Group and class of each row:
[ 0.87  0.10  1.64 -0.55 -0.03 -6.89  2.23 -0.59 -0.78  0.73 -0.44  0.50
 -1.54  0.22 -0.61  0.39  0.10 -2.57  1.03  2.17 -0.10 -2.70 -0.46  5.49
 -3.40  1.74 -2.42  0.24  0.15 -3.70  0.91  4.69  0.33 -0.87] | B > gaduf
[ 1.02 -0.46 -0.14 -0.64  0.35 -1.61 -1.87  0.16  0.22 -0.16  0.44  2.20
 -0.69  0.18 -0.24 -0.05  1.02 -0.23  1.32  1.89 -0.14  0.16  1.02  2.03
 -2.20  1.73 -0.32  0.57  0.25 -2.82  0.17  1.07  0.81 -0.95] | T > Lanaz
[ 0.51  0.59 -0.37 -0.33 -0.32 -0.15 -0.34 -0.77 -0.80  0.14 -0.03  2.41
 -1.82 -0.08  0.18 -0.26  0.15 -0.69 -0.11  1.79 -0.58 -1.26  0.64  4.45
 -2.74  1.99 -0.56  0.15  0.16 -2.65  0.06  0.18  1.10 -1.19] | T > Lanaz
[ 0.71  0.49 -0.20 -0.01 -0.26  0.57  1.31 -0.57  1.93  0.24  0.25  2.27
 -2.09 -0.01  0.04  0.14 -0.27 -0.91 -1.29  0.94 -0.74 -0.71 -0.31  3.80
 -2.35  2.67  1.39  0.19  0.01 -2.33 -0.52  0.28  1.16 -0.99] | T > vog
[ 0.74  0.19  1.33 -0.07  1.68 -4.09  1.54 -1.62 -1.20  1.34 -0.50  0.27
 -1.97  0.42 -0.65 -0.55  1.95 -0.72  0.96  0.99 -0.76 -0.72 -1.07  0.93
 -0.53  3.25 -3.29 -0.08 -0.11 -3.68  0.85  7.01 -1.38 -1.48] | G > pova
[-0.31 -1.01  0.80 -0.20  1.08 -4.00  0.48 -1.08 -1.45  0.58 -0.38 -0.18
 -0.31  0.07 -0.43 -0.34  2.33  2.31  3.39  1.45  0.23  0.60  0.47 -2.35
  0.56  3.51 -4.00  0.49  0.77 -2.92  0.75  5.20 -0.81 -0.36] | G > pova
[ 0.95 -0.29 -0.28 -0.10  0.30 -0.45 -2.35  0.16 -0.79  0.00  0.20  1.38
 -0.61 -0.07 -0.11  0.43  1.17  1.22  0.72  0.68  0.34  0.11  0.70  0.14
 -1.11  1.28  1.05 -0.32  0.57 -0.42  0.09 -0.05  0.68 -0.75] | T > Lanaz
[ 0.06 -0.34  0.47 -0.23 -0.29 -2.17  0.65 -0.22 -0.10 -0.14  0.19  1.18
 -0.42  0.06 -0.52  0.55  1.12  1.32  0.96  0.80 -0.40 -1.21  0.27  3.61
 -0.72  4.13 -1.23  0.05  0.66 -3.01  0.27 -0.49  0.36 -0.29] | T > Lanaz
[-0.53 -0.22 -0.56  0.44 -0.66 -1.09  0.50 -0.07 -0.66 -0.70  0.33  0.46
  0.48  0.29  0.14  0.65  1.44  3.18 -0.25  0.74 -0.08 -1.02  0.70  0.29
 -0.05  3.40 -0.69  0.01  1.93  0.68  0.07 -6.39  0.76  0.72] | T > vog
[ 0.71  0.47 -0.04 -0.50  0.87  0.47 -2.57  0.74  1.17  0.18 -0.09  1.18
 -0.72  0.09 -0.13 -0.07  0.45 -0.66  0.19  1.05 -1.09  2.01  0.09 -0.54
 -2.17  0.37  2.89 -0.32  0.14 -0.64  0.25  0.40  0.97 -2.08] | T > vog
[ 0.63  0.16 -0.03  0.17 -0.85 -1.77  0.73 -0.44 -0.51  0.19 -0.08  1.06
 -1.51  0.22 -0.20  0.28  0.08 -1.52 -0.56  0.82 -1.78 -2.41 -0.60  2.60
 -3.40  2.35 -0.77  1.02  0.14 -0.53 -1.17 -2.55  0.76 -0.72] | T > vog
[ 0.17  0.65  0.40 -0.50  1.59 -5.24  0.69  0.61  1.21  0.57 -0.81  1.39
 -1.81  0.06 -0.21  0.05  0.93 -1.84  0.91  1.21 -0.62 -1.39 -0.44  2.16
 -3.62  0.17  1.23 -0.23  0.51 -1.57  0.09  2.57 -0.17 -1.02] | B > fepum
[ 1.03 -0.32 -0.08 -0.49  2.61 -2.86 -0.42  1.35  1.19  0.36 -0.30  1.16
 -1.04 -0.12  0.01  0.28  2.17 -1.38  0.43  0.45 -1.56 -2.11 -0.20 -0.36
 -4.49  1.54  1.91 -0.09  0.63 -0.52  0.16 -0.63  0.09 -0.93] | B > gaduf
[ 0.38 -0.46  0.26  0.24 -0.63 -5.28  1.10 -1.55 -0.95  1.02  0.45  2.88
 -0.78  0.16 -0.39  0.54  0.22 -0.47  2.04  1.38 -0.41 -1.20 -0.32  7.46
 -1.48  4.18 -3.07  0.06  0.51 -5.48  0.99  2.76  1.40 -1.06] | T > Lanaz
